Below are the code and all the weights of a small trained network. Each question names an input and a target symbol and asks about switching units off, where a switched-off unit gives its printed mean instead of its output.

import numpy as np


def w(rows, s, z=0):
    codes = np.array(rows[::2]) - 128.0
    scale = np.full(codes.shape[1], s)
    scale[-1] = z or s
    return codes * scale


def norm(h):
    return h / np.sqrt((h * h).mean(-1, keepdims=True) + 1e-5)


def f(y):
    return y / 2 * (1 + np.tanh(0.7978845608 * (y + 0.044715 * y**3)))


def softmax(a):
    e = np.exp(a - a.max(-1, keepdims=True))
    return e / e.sum(-1, keepdims=True)


def log_softmax(a):
    a = a - a.max(-1, keepdims=True)
    return a - np.log(np.exp(a).sum(-1, keepdims=True))


def net(x, mask):
    ids = ['αδεηλμξπτψω'.index(c) for c in x.split()]
    T = len(ids)
    res = E[ids] + P[:T]
    r = norm(res)
    for j in range(3):
        rows = slice(3 * j, 3 * j + 3)
        q, k, v = (r @ M[0][rows].T for M in (Q, K, V))
        z = softmax(np.where(np.tri(T) > 0, q @ k.T / 3**0.5, -1e9)) @ v
        o = O[0][rows]
        res = res + np.where(mask[j], z, o[:, -1]) @ o[:, :-1]
    y = f(norm(res) @ A[0][:, :-1].T + A[0][:, -1])
    res = res + np.where(mask[3:7], y, B[0][:, -1]) @ B[0][:, :-1]
    return log_softmax(norm(res)[-1] @ U[:, :-1].T + U[:, -1])


Q, K, V, O, A, B = {}, {}, {}, {}, {}, {}
E = w([
[71,141,61,148,138,146,15],'α',
[174,77,85,92,144,109,106],'δ',
[58,112,144,113,164,152,138],'ε',
[143,158,236,107,162,160,106],'η',
[170,164,168,133,97,164,86],'λ',
[148,93,116,187,128,187,152],'μ',
[69,145,145,118,246,66,134],'ξ',
[186,192,68,133,194,149,157],'π',
[152,120,158,203,135,76,140],'τ',
[51,145,181,176,115,217,50],'ψ',
[122,187,80,160,125,138,83],'ω',
],0.013)
P = w([
[93,85,86,79,9,80,220],'0',
[196,190,101,148,226,185,117],'1',
[191,165,95,158,240,175,87],'2',
[193,141,110,171,233,159,72],'3',
[181,116,103,176,248,141,54],'4',
[152,79,127,182,245,150,37],'5',
[154,48,139,188,225,140,16],'6',
[151,21,133,188,231,132,3],'7',
],0.0055)
Q[0] = w([
[102,165,141,197,152,158,146],'h0',
[119,54,135,163,249,123,15],'h0',
[66,142,112,57,26,110,244],'h0',
[117,124,128,148,155,101,143],'h1',
[130,156,128,105,99,133,167],'h1',
[152,80,131,188,180,107,86],'h1',
[145,97,121,148,169,86,115],'h2',
[112,127,99,127,92,99,188],'h2',
[135,101,140,151,117,137,114],'h2',
],0.014)
K[0] = w([
[104,117,138,186,141,159,119],'h0',
[168,10,123,176,163,101,118],'h0',
[50,235,132,68,113,132,149],'h0',
[113,145,123,101,132,122,153],'h1',
[135,118,122,131,181,136,109],'h1',
[111,114,132,96,51,94,158],'h1',
[141,85,126,91,70,120,174],'h2',
[171,158,154,93,167,182,94],'h2',
[131,157,116,158,114,114,171],'h2',
],0.013)
V[0] = w([
[77,203,164,198,130,55,130],'h0',
[132,152,116,21,137,34,36],'h0',
[197,156,134,149,37,82,123],'h0',
[134,150,236,61,173,85,116],'h1',
[128,82,112,11,48,80,65],'h1',
[197,105,75,98,177,18,124],'h1',
[255,37,94,116,143,211,146],'h2',
[101,215,88,9,184,196,87],'h2',
[76,33,92,101,153,181,143],'h2',
],0.0097)
O[0] = w([
[130,149,152,180,94,8,116,105],'h0',
[103,229,195,127,180,156,156,25],'h0',
[216,150,145,175,142,138,101,56],'h0',
[64,100,206,51,92,144,119,84],'h1',
[83,233,113,118,154,188,103,180],'h1',
[53,108,49,109,123,97,114,107],'h1',
[156,123,132,100,156,116,36,3],'h2',
[164,81,97,131,29,218,127,15],'h2',
[90,129,157,204,61,108,64,138],'h2',
],0.011,0.0044)
A[0] = w([
[130,26,165,153,212,124,125,175],'n0',
[122,121,195,18,68,82,108,249],'n1',
[139,164,115,94,103,150,255,214],'n2',
[141,89,189,21,116,124,142,51],'n3',
],0.0084,0.0019)
B[0] = w([
[143,129,101,61,58,116,51,252],'n0',
[176,235,20,206,60,1,67,200],'n1',
[160,175,73,105,74,131,180,229],'n2',
[163,246,62,36,107,56,102,163],'n3',
],0.0077,0.0027)
U = w([
[137,189,101,171,108,155,118,254],'α',
[65,181,126,164,148,168,36,148],'δ',
[49,113,227,218,97,186,67,101],'ε',
[165,217,192,40,33,128,83,103],'η',
[115,155,182,74,253,254,102,104],'λ',
[162,163,161,232,154,28,32,90],'μ',
[34,82,144,106,72,136,221,111],'ξ',
[146,15,89,111,142,163,51,111],'π',
[72,149,162,131,214,67,204,102],'τ',
[238,112,249,146,116,189,182,100],'ψ',
[207,187,8,157,142,148,235,42],'ω',
],0.0058,0.0088)

Each question gives the input, a string of symbols that net reads in full, and the target symbol t.
The units are the heads (3 rows each of Q, K, V and O) and the neurons (one row each of A and B). Each row of codes is followed by its name. A weight is (code - 128) times the scale printed after its matrix; where a second scale follows, it is the last column's (O, A, B and U).
mask holds one flag per unit, heads first, then neurons. A switched-off unit (its flag False) gives its mean, the last column of its rows in O or B, instead of its output. The means were averaged over made-up inputs and are rounded, as every weight is.
A unit's drop is (log p(t) with every unit on - log p(t) with that unit switched off) / (log p(t) with every unit on - log p(t) with every unit switched off).
The circuit of an input: a set's keep is (log p(t) with only the set's units on - log p(t) with every unit switched off) / (log p(t) with every unit on - log p(t) with every unit switched off). Starting from all 7 units, units are removed one at a time, each time the one whose removal leaves the highest keep (on an exact tie, the one counted first), for as long as the keep stays at least 0.8.
circuit, biggest first: the units of the circuit, biggest drop first
most important unit: the unit with the biggest drop
top k neurons: the k neurons with the biggest drops, biggest first
heads that matter: for each layer, one digit per head in row order, 1 if its drop is at least 0.15 and else 0, layers parted by /
drop when u is switched off: that unit's drop, to one decimal
input ξ ω λ ψ ε ω, target ξ: most important unit : h2
input ξ α ε, target ξ: heads that matter : 001
input π η λ ψ ω, target π: heads that matter : 011
input λ ψ ξ δ λ α ψ, target λ: heads that matter : 100
input η δ π ω, target λ: heads that matter : 100
input η λ η, target η: heads that matter : 010
input η η ψ ξ λ ψ λ, target η: circuit, biggest first : [h1; n3]
input τ α ξ α, target μ: heads that matter : 100
input λ τ ω ω α α ε ε, target λ: top 2 neurons : [n1; n3]
input ξ ξ ω ψ, target ξ: circuit, biggest first : [h2; h1]
input ω ξ η, target ω: circuit, biggest first : [h2; h1]
input μ μ ψ α ε, target π: drop when h0 is switched off : 0.9
input δ α π ξ ξ μ μ δ, target δ: drop when h1 is switched off : 0.3
input ξ ω η μ ξ π, target π: drop when h2 is switched off : -0.1
input ε π π ψ α ψ η, target ε: circuit, biggest first : [h2]
input η ξ λ ω ψ α, target η: circuit, biggest first : [h1; n3]
